Here is a tiny trained network, its code and every weight. The questions are about switching its units off for an input and a class, where a switched-off unit gives its printed mean instead of its output.

import numpy as np


def w(rows, s, z=0):
    codes = np.array(rows[::2]) - 128.0
    scale = np.full(codes.shape[1], s)
    scale[-1] = z or s
    return codes * scale


def norm(h):
    return h / np.sqrt((h * h).mean(-1, keepdims=True) + 1e-5)


def f(y):
    return y / 2 * (1 + np.tanh(0.7978845608 * (y + 0.044715 * y**3)))


def log_softmax(a):
    a = a - a.max(-1, keepdims=True)
    return a - np.log(np.exp(a).sum(-1, keepdims=True))


def net(x, mask):
    res = np.array(x, float).reshape(1, 3) / 4 @ E
    u = 0
    for l in range(3):
        y = f(norm(res) @ A[l][:, :-1].T + A[l][:, -1])
        res = res + np.where(mask[u : u + 6], y, B[l][:, -1]) @ B[l][:, :-1]
        u += 6
    return log_softmax(norm(res)[-1] @ U[:, :-1].T + U[:, -1])


A, B = {}, {}
E = w([
[3,175,117,164,40,184],'x0',
[214,202,128,118,115,178],'x1',
[89,159,68,134,192,26],'x2',
],0.0077)
A[0] = w([
[56,182,149,120,115,129,47],'L0N1',
[93,92,142,126,173,36,175],'L0N2',
[136,201,126,128,147,77,42],'L0N3',
[29,45,132,129,138,73,1],'L0N4',
[126,119,140,121,182,7,14],'L0N5',
[120,200,120,113,144,94,21],'L0N6',
],0.017,0.0059)
B[0] = w([
[98,151,105,87,61,196,195],'L0N1',
[115,121,82,41,96,37,254],'L0N2',
[146,172,175,175,175,88,162],'L0N3',
[33,63,255,120,86,6,230],'L0N4',
[176,110,3,171,132,204,229],'L0N5',
[114,185,195,160,190,79,151],'L0N6',
],0.019,0.01)
A[1] = w([
[160,91,121,98,139,144,106],'L1N1',
[78,44,167,145,148,83,87],'L1N2',
[192,52,219,81,139,164,123],'L1N3',
[4,174,76,105,93,208,112],'L1N4',
[66,112,201,159,102,135,112],'L1N5',
[139,88,141,138,134,164,2],'L1N6',
],0.022,0.0038)
B[1] = w([
[167,149,159,77,107,136,161],'L1N1',
[27,108,102,117,100,160,202],'L1N2',
[159,66,178,136,149,211,207],'L1N3',
[182,185,117,197,6,114,251],'L1N4',
[196,107,64,187,178,107,198],'L1N5',
[174,93,148,136,144,98,137],'L1N6',
],0.026,0.014)
A[2] = w([
[134,216,128,128,96,164,59],'L2N1',
[182,145,157,110,159,162,27],'L2N2',
[167,159,58,58,145,129,38],'L2N3',
[97,252,212,142,155,128,87],'L2N4',
[180,137,174,90,125,160,55],'L2N5',
[65,83,203,96,57,8,2],'L2N6',
],0.024,0.0007)
B[2] = w([
[110,159,84,177,172,177,191],'L2N1',
[127,174,119,86,177,126,178],'L2N2',
[206,68,114,96,120,56,175],'L2N3',
[56,155,116,155,224,75,163],'L2N4',
[128,172,216,140,123,89,180],'L2N5',
[61,192,175,2,69,170,249],'L2N6',
],0.025,0.015)
U = w([
[73,174,106,157,248,79,130],'0',
[149,178,72,227,78,150,161],'1',
[34,106,120,45,69,125,181],'2',
[180,113,229,113,197,189,160],'3',
[74,14,108,173,159,184,59],'4',
[214,75,59,76,147,54,132],'5',
[150,66,114,175,170,159,2],'6',
],0.016,0.0087)

Each question gives the input, the list of numbers given to net, and the class t.
The units are the neurons (one row each of A and B). Each row of codes is followed by its name. A weight is (code - 128) times the scale printed after its matrix; where a second scale follows, it is the last column's (A, B and U).
mask holds one flag per neuron, layer by layer. A switched-off neuron (its flag False) gives its mean, the last column of its row in B, instead of its output. The means were averaged over made-up inputs and are rounded, as every weight is.
A unit's drop is (log p(t) with every unit on - log p(t) with that unit switched off) / (log p(t) with every unit on - log p(t) with every unit switched off).
The circuit of an input: a set's keep is (log p(t) with only the set's units on - log p(t) with every unit switched off) / (log p(t) with every unit on - log p(t) with every unit switched off). Starting from the 12 units with the biggest drops (on a tie, the unit counted first), units are removed one at a time, each time the one whose removal leaves the highest keep (on an exact tie, the one counted first), for as long as the keep stays at least 0.8.
units of the circuit, in order: the units of the circuit, biggest drop first
unit that matters most: the unit with the biggest drop
top k neurons: the k neurons with the biggest drops, biggest first
k most important neurons of layer l: the k neurons of layer l with the biggest drops, biggest first
drop of u: that unit's drop, to one decimal
input [-5,-4,0], class 5: units of the circuit, in order : L0N5, L1N2, L1N4
input [5,5,6], class 0: top 3 neurons : L0N6, L0N3, L2N4
input [-2,4,-4], class 3: unit that matters most : L0N4
input [-1,5,0], class 0: top 4 neurons : L0N2, L0N4, L0N5, L1N5
input [1,7,-1], class 0: units of the circuit, in order : L0N1, L0N4, L1N4, L2N6
input [6,-7,-6], class 1: top 2 neurons : L0N2, L1N5
input [-4,-6,-8], class 4: top 3 neurons : L0N5, L1N2, L0N2
input [0,1,-5], class 3: top 3 neurons : L0N4, L0N1, L0N2
input [3,7,-6], class 1: top 3 neurons : L0N3, L0N4, L1N4
input [-4,6,7], class 5: top 2 neurons : L0N5, L1N4
input [0,-6,-6], class 4: 3 most important neurons of layer 1 : L1N5, L1N3, L1N4
input [3,-2,-1], class 1: top 4 neurons : L0N2, L1N5, L0N1, L1N4
input [3,-2,-8], class 1: top 2 neurons : L0N4, L1N4
input [-3,-3,-4], class 3: top 3 neurons : L0N4, L1N3, L0N2
input [3,3,8], class 0: top 2 neurons : L0N6, L0N3
input [-4,-1,-1], class 5: top neuron : L0N4
input [-1,5,5], class 0: drop of L0N3 : 0.1
input [-4,2,-3], class 3: drop of L0N4 : 0.6
input [-4,-2,-2], class 5: drop of L0N4 : 1.4
input [-8,0,-6], class 3: drop of L0N4 : 0.3
input [-1,0,7], class 5: unit that matters most : L0N5
